Below are the code and all the weights of a small trained network. Each question names an input and a class and asks about switching units off, where a switched-off unit gives its printed mean instead of its output.

import numpy as np


def w(rows, s, z=0):
    codes = np.array(rows[::2]) - 128.0
    scale = np.full(codes.shape[1], s)
    scale[-1] = z or s
    return codes * scale


def norm(h):
    return h / np.sqrt((h * h).mean(-1, keepdims=True) + 1e-5)


def f(y):
    return y / 2 * (1 + np.tanh(0.7978845608 * (y + 0.044715 * y**3)))


def log_softmax(a):
    a = a - a.max(-1, keepdims=True)
    return a - np.log(np.exp(a).sum(-1, keepdims=True))


def net(x, mask):
    res = np.array(x, float).reshape(1, 6) / 4 @ E
    u = 0
    for l in range(4):
        y = f(norm(res) @ A[l][:, :-1].T + A[l][:, -1])
        res = res + np.where(mask[u : u + 7], y, B[l][:, -1]) @ B[l][:, :-1]
        u += 7
    return log_softmax(norm(res)[-1] @ U[:, :-1].T + U[:, -1])


A, B = {}, {}
E = w([
[99,152,132,124,15],'x0',
[89,35,72,41,191],'x1',
[97,64,24,117,94],'x2',
[205,156,79,152,130],'x3',
[50,163,97,164,134],'x4',
[199,4,146,102,158],'x5',
],0.0037)
A[0] = w([
[97,70,69,144,108,124],'L0N1',
[188,108,106,191,118,121],'L0N2',
[85,172,88,155,2,120],'L0N3',
[127,113,185,176,48,252],'L0N4',
[164,180,128,98,57,103],'L0N5',
[111,37,160,209,61,204],'L0N6',
[81,191,42,123,77,123],'L0N7',
],0.0093,0.0028)
B[0] = w([
[187,134,127,34,224,181],'L0N1',
[255,144,124,127,99,175],'L0N2',
[142,91,125,197,132,252],'L0N3',
[186,151,202,29,167,242],'L0N4',
[32,79,139,145,128,179],'L0N5',
[177,250,123,65,37,201],'L0N6',
[74,103,193,153,53,227],'L0N7',
],0.0088,0.0044)
A[1] = w([
[105,254,139,130,176,186],'L1N1',
[110,109,202,115,137,109],'L1N2',
[82,164,173,98,95,210],'L1N3',
[110,149,145,122,189,115],'L1N4',
[86,172,126,190,36,140],'L1N5',
[203,69,191,99,113,253],'L1N6',
[192,138,84,182,164,134],'L1N7',
],0.0089,0.0047)
B[1] = w([
[175,2,66,121,205,176],'L1N1',
[128,189,159,24,126,158],'L1N2',
[145,23,160,94,75,199],'L1N3',
[113,125,129,50,192,139],'L1N4',
[196,74,153,244,182,174],'L1N5',
[54,213,124,78,130,254],'L1N6',
[181,197,84,187,234,146],'L1N7',
],0.008,0.0084)
A[2] = w([
[192,19,75,137,88,91],'L2N1',
[2,92,108,42,149,128],'L2N2',
[198,138,183,61,184,152],'L2N3',
[40,111,120,234,184,4],'L2N4',
[253,33,210,125,68,132],'L2N5',
[150,101,90,44,74,149],'L2N6',
[128,83,245,71,215,102],'L2N7',
],0.007,0.0019)
B[2] = w([
[218,169,171,109,68,140],'L2N1',
[120,101,82,125,45,224],'L2N2',
[121,173,26,172,216,254],'L2N3',
[163,71,151,87,3,136],'L2N4',
[134,88,83,127,162,237],'L2N5',
[119,177,146,156,57,190],'L2N6',
[54,71,136,66,148,253],'L2N7',
],0.007,0.0046)
A[3] = w([
[111,140,185,114,252,230],'L3N1',
[111,223,87,150,140,77],'L3N2',
[174,153,143,79,136,94],'L3N3',
[104,117,201,89,95,184],'L3N4',
[122,113,121,99,108,5],'L3N5',
[208,164,168,108,84,14],'L3N6',
[170,102,149,80,96,54],'L3N7',
],0.012,0.0028)
B[3] = w([
[25,95,112,201,129,254],'L3N1',
[131,182,90,171,130,188],'L3N2',
[195,90,192,179,153,178],'L3N3',
[133,183,167,254,155,223],'L3N4',
[100,199,105,112,146,130],'L3N5',
[221,103,122,92,189,156],'L3N6',
[138,155,207,42,171,156],'L3N7',
],0.0067,0.0061)
U = w([
[140,33,164,252,82,139],'0',
[102,115,233,76,120,135],'1',
[32,24,88,122,201,130],'2',
[242,181,138,72,143,134],'3',
[120,177,55,165,234,151],'4',
[128,134,94,179,84,10],'5',
[93,138,80,58,30,129],'6',
[138,125,93,169,87,2],'7',
],0.016,0.024)

Each question gives the input, the list of numbers given to net, and the class t.
The units are the neurons (one row each of A and B). Each row of codes is followed by its name. A weight is (code - 128) times the scale printed after its matrix; where a second scale follows, it is the last column's (A, B and U).
mask holds one flag per neuron, layer by layer. A switched-off neuron (its flag False) gives its mean, the last column of its row in B, instead of its output. The means were averaged over made-up inputs and are rounded, as every weight is.
A unit's drop is (log p(t) with every unit on - log p(t) with that unit switched off) / (log p(t) with every unit on - log p(t) with every unit switched off).
The circuit of an input: a set's keep is (log p(t) with only the set's units on - log p(t) with every unit switched off) / (log p(t) with every unit on - log p(t) with every unit switched off). Starting from the 12 units with the biggest drops (on a tie, the unit counted first), units are removed one at a time, each time the one whose removal leaves the highest keep (on an exact tie, the one counted first), for as long as the keep stays at least 0.8.
units of the circuit, in order: the units of the circuit, biggest drop first
top k neurons: the k neurons with the biggest drops, biggest first
k most important neurons of layer l: the k neurons of layer l with the biggest drops, biggest first
drop of u: that unit's drop, to one decimal
input [6,5,-1,-1,-2,8], class 3: top neuron	(L0N6)
input [2,-8,-5,6,1,3], class 4: top 4 neurons	(L0N2, L2N3, L0N7, L3N1)
input [-5,1,-4,6,-2,-8], class 0: top 3 neurons	(L0N4, L0N1, L1N6)
input [3,-2,6,-3,1,0], class 1: units of the circuit, in order	(L0N7, L0N4)
input [-5,4,4,-3,-5,7], class 4: top 2 neurons	(L0N7, L1N3)
input [-7,-4,-7,-3,-8,0], class 2: 2 most important neurons of layer 3	(L3N1, L3N4)
input [-1,-5,-3,2,0,4], class 4: 3 most important neurons of layer 2	(L2N3, L2N2, L2N1)
input [8,-1,8,-7,6,-3], class 0: top 2 neurons	(L0N3, L1N5)
input [-1,-6,-8,6,-7,8], class 4: top 2 neurons	(L2N3, L3N1)
input [-2,-5,-5,-8,2,-7], class 2: top 2 neurons	(L0N4, L1N1)
input [7,-8,-5,1,4,5], class 3: top 3 neurons	(L0N6, L0N4, L3N6)
input [7,1,6,7,-6,-2], class 0: top 4 neurons	(L0N7, L0N5, L0N3, L1N1)
input [-3,1,-6,1,-7,-2], class 2: top 2 neurons	(L0N3, L3N1)
input [2,5,-5,5,-5,-4], class 1: 3 most important neurons of layer 1	(L1N6, L1N7, L1N3)
input [-6,-4,-2,-1,6,1], class 2: units of the circuit, in order	(L1N1)
input [7,-7,-5,8,8,8], class 3: top 2 neurons	(L0N6, L0N2)
input [1,1,-7,7,5,0], class 2: 2 most important neurons of layer 0	(L0N3, L0N6)
input [6,-7,-1,6,8,5], class 3: top 3 neurons	(L0N4, L0N6, L0N2)
input [3,2,1,-2,-5,-3], class 1: 2 most important neurons of layer 1	(L1N2, L1N1)
input [6,-4,4,-3,0,-4], class 0: units of the circuit, in order	(L1N5)
input [2,-6,0,-1,-2,2], class 3: 3 most important neurons of layer 0	(L0N6, L0N2, L0N7)
input [8,-5,-6,-8,7,7], class 3: 2 most important neurons of layer 0	(L0N6, L0N7)
input [2,-7,-3,8,-4,2], class 4: top 2 neurons	(L0N7, L2N3)
input [3,0,-8,5,-2,4], class 4: 2 most important neurons of layer 0	(L0N7, L0N2)
input [3,0,7,0,-1,-6], class 0: drop of L2N3	0.0
input [-7,-7,-8,-1,-7,-5], class 2: drop of L2N7	0.1
input [5,-4,-4,-5,3,8], class 3: units of the circuit, in order	(L0N6)
input [-5,-8,2,-4,-8,8], class 3: drop of L0N6	0.7
